Below are the code and all the weights of a small trained network. Each question names an input and a class and asks about switching units off, where a switched-off unit gives its printed mean instead of its output.

import numpy as np


def w(rows, s, z=0):
    codes = np.array(rows[::2]) - 128.0
    scale = np.full(codes.shape[1], s)
    scale[-1] = z or s
    return codes * scale


def norm(h):
    return h / np.sqrt((h * h).mean(-1, keepdims=True) + 1e-5)


def f(y):
    return y / 2 * (1 + np.tanh(0.7978845608 * (y + 0.044715 * y**3)))


def log_softmax(a):
    a = a - a.max(-1, keepdims=True)
    return a - np.log(np.exp(a).sum(-1, keepdims=True))


def net(x, mask):
    res = np.array(x, float).reshape(1, 8) / 4 @ E
    u = 0
    for l in range(2):
        y = f(norm(res) @ A[l][:, :-1].T + A[l][:, -1])
        res = res + np.where(mask[u : u + 4], y, B[l][:, -1]) @ B[l][:, :-1]
        u += 4
    return log_softmax(norm(res)[-1] @ U[:, :-1].T + U[:, -1])


A, B = {}, {}
E = w([
[14,135,68,207,120],'x0',
[106,60,148,38,138],'x1',
[131,202,157,110,160],'x2',
[203,133,176,234,144],'x3',
[87,143,193,194,222],'x4',
[179,126,39,63,167],'x5',
[119,230,189,170,21],'x6',
[2,131,142,150,63],'x7',
],0.0073)
A[0] = w([
[179,126,254,154,91,197],'L0N0',
[125,249,191,182,98,241],'L0N1',
[71,15,72,44,71,94],'L0N2',
[96,200,154,60,142,246],'L0N3',
],0.0097,0.0013)
B[0] = w([
[48,62,113,71,145,212],'L0N0',
[92,185,128,100,135,254],'L0N1',
[2,191,138,66,92,247],'L0N2',
[26,162,73,83,138,185],'L0N3',
],0.0099,0.0055)
A[1] = w([
[117,160,90,195,135,67],'L1N0',
[210,43,152,145,150,6],'L1N1',
[92,93,132,156,209,173],'L1N2',
[132,127,247,124,67,242],'L1N3',
],0.012,0.0026)
B[1] = w([
[159,142,248,178,53,162],'L1N0',
[138,93,138,211,209,226],'L1N1',
[92,44,67,168,70,253],'L1N2',
[42,147,56,126,225,236],'L1N3',
],0.011,0.0033)
U = w([
[162,179,127,181,81,5],'0',
[8,159,77,61,136,248],'1',
[139,10,84,179,187,109],'2',
[224,89,95,20,145,3],'3',
],0.014,0.0038)

Each question gives the input, the list of numbers given to net, and the class t.
The units are the neurons (one row each of A and B). Each row of codes is followed by its name. A weight is (code - 128) times the scale printed after its matrix; where a second scale follows, it is the last column's (A, B and U).
mask holds one flag per neuron, layer by layer. A switched-off neuron (its flag False) gives its mean, the last column of its row in B, instead of its output. The means were averaged over made-up inputs and are rounded, as every weight is.
A unit's drop is (log p(t) with every unit on - log p(t) with that unit switched off) / (log p(t) with every unit on - log p(t) with every unit switched off).
most important unit: the unit with the biggest drop
k most important neurons: the k neurons with the biggest drops, biggest first
top k neurons in layer l: the k neurons of layer l with the biggest drops, biggest first
drop when u is switched off: that unit's drop, to one decimal
input [4,-5,0,8,-6,-8,7,-6], class 1: most important unit -> L1N3
input [2,-7,-2,-3,4,-5,-2,5], class 0: 4 most important neurons -> L0N2; L1N0; L0N0; L0N3
input [-5,-7,0,-5,1,8,-6,1], class 3: top 2 neurons in layer 0 -> L0N1; L0N0
input [8,0,4,5,3,-4,-4,8], class 2: 3 most important neurons -> L0N2; L1N2; L0N3
input [0,-4,8,0,-1,-1,-8,-5], class 2: top 2 neurons in layer 0 -> L0N2; L0N1
input [-5,7,3,-2,8,2,-7,-8], class 2: top 2 neurons in layer 0 -> L0N2; L0N1
input [2,-7,1,-3,-8,-4,-8,-6], class 3: 2 most important neurons -> L0N3; L1N3
input [5,-7,7,3,-5,-8,-8,3], class 0: 3 most important neurons -> L1N0; L0N2; L0N0
input [7,-4,-1,7,2,1,-4,0], class 0: 4 most important neurons -> L1N0; L0N0; L1N3; L1N1
input [-5,6,7,1,4,6,-7,-5], class 2: 4 most important neurons -> L0N2; L1N1; L0N1; L1N2
input [-7,3,-7,2,-1,4,6,-8], class 2: 3 most important neurons -> L1N1; L0N2; L0N1
input [-6,-2,8,0,7,8,-5,-4], class 2: 4 most important neurons -> L0N2; L0N1; L1N1; L1N2
input [-1,-6,-6,3,-5,-1,2,0], class 0: 3 most important neurons -> L0N2; L1N0; L1N2
input [5,-3,2,1,-2,-2,-5,1], class 2: most important unit -> L1N2
input [5,-3,-1,4,3,7,-2,5], class 2: 3 most important neurons -> L1N2; L0N2; L0N1
input [-8,-8,-2,-2,6,-5,2,-6], class 1: 2 most important neurons -> L0N1; L0N0
input [3,-5,-8,-2,8,4,0,6], class 0: top 2 neurons in layer 0 -> L0N0; L0N2
input [-4,7,0,0,8,-4,1,-5], class 2: top 2 neurons in layer 0 -> L0N2; L0N1
input [4,-2,-2,1,3,5,8,-8], class 0: top 2 neurons in layer 1 -> L1N0; L1N3
input [0,-2,-8,6,3,-2,7,-4], class 1: most important unit -> L0N0
input [0,-5,6,2,4,-3,-8,4], class 2: drop when L0N2 is switched off -> 0.3
input [6,1,0,8,-8,3,1,1], class 0: drop when L1N0 is switched off -> 0.0
